Below are the code and all the weights of a small trained network. Each question names an input and a class and asks about switching units off, where a switched-off unit gives its printed mean instead of its output.

import numpy as np


def w(rows, s, z=0):
    codes = np.array(rows[::2]) - 128.0
    scale = np.full(codes.shape[1], s)
    scale[-1] = z or s
    return codes * scale


def f(y):
    return y / 2 * (1 + np.tanh(0.7978845608 * (y + 0.044715 * y**3)))


def log_softmax(a):
    a = a - a.max(-1, keepdims=True)
    return a - np.log(np.exp(a).sum(-1, keepdims=True))


def net(x, mask):
    res = np.array(x, float).reshape(1, 4) / 4 @ E
    y = f(res @ A[0][:, :-1].T + A[0][:, -1])
    res = res + np.where(mask, y, B[0][:, -1]) @ B[0][:, :-1]
    return log_softmax(res[-1] @ U[:, :-1].T + U[:, -1])


A, B = {}, {}
E = w([
[136,144,123,254,102,133,30,185,171,66,48,219],'x0',
[18,212,79,146,208,151,115,151,118,81,118,90],'x1',
[100,51,31,155,101,128,153,148,128,161,155,108],'x2',
[70,98,167,52,203,120,74,70,145,94,99,236],'x3',
],0.0099)
A[0] = w([
[169,80,146,75,138,60,103,96,151,121,138,145,84],'N0',
[135,145,183,83,120,162,77,94,152,103,65,197,219],'N1',
[96,130,89,129,140,150,90,112,110,102,60,107,104],'N2',
[119,107,175,195,153,152,114,129,103,96,125,97,44],'N3',
[65,114,154,163,151,113,86,77,169,113,78,180,252],'N4',
[119,129,116,112,128,116,122,144,115,127,110,145,118],'N5',
[43,115,126,83,188,127,141,129,117,140,109,111,146],'N6',
[162,162,130,170,114,151,187,123,122,157,156,120,132],'N7',
[116,218,104,114,103,139,109,169,175,103,160,91,91],'N8',
[136,200,165,120,154,103,176,125,80,109,131,127,58],'N9',
[138,114,33,135,122,144,151,173,103,160,145,116,182],'N10',
[81,163,117,166,109,112,101,150,185,90,104,146,93],'N11',
[178,2,166,116,66,83,133,113,128,145,141,143,167],'N12',
],0.0097,0.0029)
B[0] = w([
[150,101,168,201,101,157,137,119,176,135,133,160,176],'N0',
[197,145,112,162,123,166,93,165,135,136,119,195,242],'N1',
[99,187,124,89,192,122,154,125,121,53,105,108,171],'N2',
[92,97,141,136,156,148,182,109,136,130,141,147,144],'N3',
[148,161,72,171,111,158,53,144,150,165,159,135,241],'N4',
[79,149,148,109,165,172,87,162,145,110,118,162,132],'N5',
[84,206,116,173,190,127,107,108,127,123,183,99,206],'N6',
[151,94,113,109,118,106,133,171,93,163,128,142,199],'N7',
[124,76,206,68,98,116,139,122,153,128,78,132,183],'N8',
[146,176,90,160,120,155,66,130,198,124,147,154,165],'N9',
[173,119,120,155,121,155,126,254,144,154,103,166,223],'N10',
[65,151,139,146,191,121,75,91,93,74,210,82,204],'N11',
[162,59,132,88,82,105,192,158,88,169,54,222,244],'N12',
],0.0091,0.011)
U = w([
[127,173,140,95,235,83,141,62,78,93,144,37,19],'0',
[228,15,197,66,2,59,229,159,112,159,6,210,137],'1',
[222,167,106,158,190,160,14,138,162,140,105,165,249],'2',
],0.007,0.0015)

Each question gives the input, the list of numbers given to net, and the class t.
The units are the neurons (one row each of A and B). Each row of codes is followed by its name. A weight is (code - 128) times the scale printed after its matrix; where a second scale follows, it is the last column's (A, B and U).
mask holds one flag per neuron, in row order. A switched-off neuron (its flag False) gives its mean, the last column of its row in B, instead of its output. The means were averaged over made-up inputs and are rounded, as every weight is.
A unit's drop is (log p(t) with every unit on - log p(t) with that unit switched off) / (log p(t) with every unit on - log p(t) with every unit switched off).
The circuit of an input: a set's keep is (log p(t) with only the set's units on - log p(t) with every unit switched off) / (log p(t) with every unit on - log p(t) with every unit switched off). Starting from the 12 units with the biggest drops (on a tie, the unit counted first), units are removed one at a time, each time the one whose removal leaves the highest keep (on an exact tie, the one counted first), for as long as the keep stays at least 0.8.
units of the circuit, in order: the units of the circuit, biggest drop first
top k neurons: the k neurons with the biggest drops, biggest first
drop when u is switched off: that unit's drop, to one decimal
input [1,5,7,-5], class 1: units of the circuit, in order => [N4, N8]
input [-7,2,6,0], class 0: units of the circuit, in order => [N1]
input [3,7,6,-6], class 0: units of the circuit, in order => [N1, N4]
input [1,5,3,-4], class 0: top 2 neurons => [N12, N1]
input [-1,1,2,0], class 0: units of the circuit, in order => [N12, N1, N4]
input [0,6,2,-4], class 0: units of the circuit, in order => [N1, N4]
input [-2,4,-2,1], class 0: units of the circuit, in order => [N10, N1]
input [7,-4,5,-2], class 1: top 2 neurons => [N12, N6]
input [-6,5,2,-7], class 1: top 2 neurons => [N8, N10]
input [-4,2,0,-4], class 1: top 3 neurons => [N11, N4, N6]
input [-8,5,-5,8], class 2: top 2 neurons => [N9, N1]
input [0,3,-5,-5], class 1: drop when N10 is switched off => -0.1
input [2,8,0,-7], class 0: drop when N11 is switched off => 0.2
input [0,8,1,5], class 0: drop when N4 is switched off => -0.1
input [2,8,-7,-5], class 0: drop when N0 is switched off => 0.0
